Below are the code and all the weights of a small trained network. Each question names an input and a class and asks about switching units off, where a switched-off unit gives its printed mean instead of its output.

import numpy as np


def w(rows, s, z=0):
    codes = np.array(rows[::2]) - 128.0
    scale = np.full(codes.shape[1], s)
    scale[-1] = z or s
    return codes * scale


def f(y):
    return np.maximum(y, 0)


def log_softmax(a):
    a = a - a.max(-1, keepdims=True)
    return a - np.log(np.exp(a).sum(-1, keepdims=True))


def net(x, mask):
    res = np.array(x, float).reshape(1, 7) / 4 @ E
    y = f(res @ A[0][:, :-1].T + A[0][:, -1])
    res = res + np.where(mask, y, B[0][:, -1]) @ B[0][:, :-1]
    return log_softmax(res[-1] @ U[:, :-1].T + U[:, -1])


A, B = {}, {}
E = w([
[130,145,136,111,116],'x0',
[182,162,136,90,164],'x1',
[177,89,223,93,107],'x2',
[114,129,135,131,115],'x3',
[131,128,141,120,126],'x4',
[210,25,2,167,12],'x5',
[64,161,133,19,46],'x6',
],0.0049)
A[0] = w([
[72,141,98,180,125,164],'neuron 1',
[92,147,57,120,156,188],'neuron 2',
[215,112,140,69,198,161],'neuron 3',
[117,88,172,104,115,234],'neuron 4',
[243,122,119,149,174,90],'neuron 5',
[129,118,66,173,98,222],'neuron 6',
[78,158,138,148,171,9],'neuron 7',
[173,119,138,133,101,81],'neuron 8',
[83,243,134,88,90,66],'neuron 9',
[124,221,89,66,119,153],'neuron 10',
[118,131,171,91,165,81],'neuron 11',
[126,151,110,79,96,68],'neuron 12',
[168,75,163,48,139,128],'neuron 13',
[146,150,68,192,56,66],'neuron 14',
[249,86,125,71,76,84],'neuron 15',
[144,151,88,137,104,45],'neuron 16',
[157,80,188,113,140,131],'neuron 17',
[73,103,144,212,122,111],'neuron 18',
[147,178,166,214,156,145],'neuron 19',
[123,226,170,140,200,70],'neuron 20',
[69,145,184,142,134,30],'neuron 21',
[72,137,89,188,129,106],'neuron 22',
[144,211,128,49,154,43],'neuron 23',
[119,171,137,120,164,19],'neuron 24',
[180,145,99,142,88,4],'neuron 25',
[90,114,185,81,204,2],'neuron 26',
[111,172,97,76,210,17],'neuron 27',
[230,119,126,160,228,168],'neuron 28',
[162,103,197,101,162,104],'neuron 29',
[145,67,106,217,154,241],'neuron 30',
],0.011,0.0031)
B[0] = w([
[92,184,156,118,132,176],'neuron 1',
[172,254,172,187,153,187],'neuron 2',
[181,177,98,142,89,193],'neuron 3',
[165,214,154,119,119,188],'neuron 4',
[79,115,82,75,105,198],'neuron 5',
[146,155,99,75,170,227],'neuron 6',
[104,75,67,227,144,163],'neuron 7',
[143,123,113,157,178,154],'neuron 8',
[104,104,106,74,145,191],'neuron 9',
[154,163,125,97,88,194],'neuron 10',
[170,123,138,162,153,173],'neuron 11',
[73,123,103,102,139,156],'neuron 12',
[49,193,200,191,120,177],'neuron 13',
[134,104,82,181,210,199],'neuron 14',
[102,119,127,197,194,220],'neuron 15',
[137,91,103,161,204,146],'neuron 16',
[122,168,159,225,151,174],'neuron 17',
[98,136,101,99,37,169],'neuron 18',
[110,131,117,45,85,199],'neuron 19',
[152,115,81,147,108,225],'neuron 20',
[150,69,12,168,188,167],'neuron 21',
[108,171,146,120,126,169],'neuron 22',
[152,100,75,134,87,180],'neuron 23',
[91,71,89,126,128,155],'neuron 24',
[156,39,143,132,185,155],'neuron 25',
[105,57,80,199,144,188],'neuron 26',
[171,84,70,148,169,172],'neuron 27',
[12,127,151,51,64,238],'neuron 28',
[159,144,116,145,147,180],'neuron 29',
[114,183,165,83,114,254],'neuron 30',
],0.0061,0.0063)
U = w([
[129,162,157,133,198,251],'0',
[121,35,109,151,254,12],'1',
[129,132,152,87,146,235],'2',
[155,155,116,114,67,151],'3',
[121,102,131,94,105,156],'4',
[132,150,151,107,154,65],'5',
[95,119,133,82,62,9],'6',
],0.013,0.003)

Each question gives the input, the list of numbers given to net, and the class t.
The units are the neurons (one row each of A and B). Each row of codes is followed by its name. A weight is (code - 128) times the scale printed after its matrix; where a second scale follows, it is the last column's (A, B and U).
mask holds one flag per neuron, in row order. A switched-off neuron (its flag False) gives its mean, the last column of its row in B, instead of its output. The means were averaged over made-up inputs and are rounded, as every weight is.
A unit's drop is (log p(t) with every unit on - log p(t) with that unit switched off) / (log p(t) with every unit on - log p(t) with every unit switched off).
The circuit of an input: a set's keep is (log p(t) with only the set's units on - log p(t) with every unit switched off) / (log p(t) with every unit on - log p(t) with every unit switched off). Starting from the 12 units with the biggest drops (on a tie, the unit counted first), units are removed one at a time, each time the one whose removal leaves the highest keep (on an exact tie, the one counted first), for as long as the keep stays at least 0.8.
units of the circuit, in order: the units of the circuit, biggest drop first
most important unit: the unit with the biggest drop
k most important neurons: the k neurons with the biggest drops, biggest first
drop when u is switched off: that unit's drop, to one decimal
input [-2,0,2,5,2,-5,-6], class 6: units of the circuit, in order => (neuron 28; neuron 19; neuron 15)
input [0,-4,2,-3,-5,5,1], class 1: 3 most important neurons => (neuron 14; neuron 28; neuron 15)
input [0,8,5,-5,-3,-6,0], class 3: units of the circuit, in order => (neuron 3; neuron 23; neuron 20)
input [-2,7,-1,-5,4,-2,0], class 3: most important unit => neuron 3
input [-7,5,-5,4,1,6,-7], class 2: units of the circuit, in order => (neuron 30; neuron 28; neuron 6)
input [2,4,0,-3,3,-5,-3], class 1: units of the circuit, in order => (neuron 26; neuron 30)
input [8,-6,-8,-2,-8,7,-6], class 0: units of the circuit, in order => (neuron 30; neuron 14; neuron 2; neuron 1)
input [-7,7,-7,0,-6,4,-8], class 6: 2 most important neurons => (neuron 28; neuron 5)
input [4,1,4,-7,-2,-8,-2], class 1: units of the circuit, in order => (neuron 26; neuron 21)
input [1,0,-3,-1,0,-8,8], class 1: units of the circuit, in order => (neuron 21; neuron 26; neuron 27)
input [3,-8,7,-6,-2,8,1], class 1: units of the circuit, in order => (neuron 15; neuron 14)
input [1,-3,4,2,8,8,2], class 1: units of the circuit, in order => (neuron 15; neuron 14)
input [5,7,5,-4,4,-5,3], class 3: 2 most important neurons => (neuron 23; neuron 3)
input [1,7,4,8,4,-8,-6], class 1: 2 most important neurons => (neuron 26; neuron 21)
input [3,-3,-4,-4,-6,-6,3], class 1: most important neuron => (neuron 21)
input [-6,-1,0,-1,1,8,-2], class 1: 3 most important neurons => (neuron 14; neuron 15; neuron 25)
input [-2,-5,-4,-3,5,-5,-7], class 6: drop when neuron 15 is switched off => 0.1
input [4,1,6,-4,3,-3,-8], class 6: drop when neuron 28 is switched off => 0.5
input [1,1,-8,2,6,6,1], class 0: drop when neuron 2 is switched off => 0.3
input [-5,8,2,4,-5,-1,-7], class 3: drop when neuron 3 is switched off => 0.3
input [-1,7,-8,8,3,6,2], class 0: most important neuron => (neuron 2)
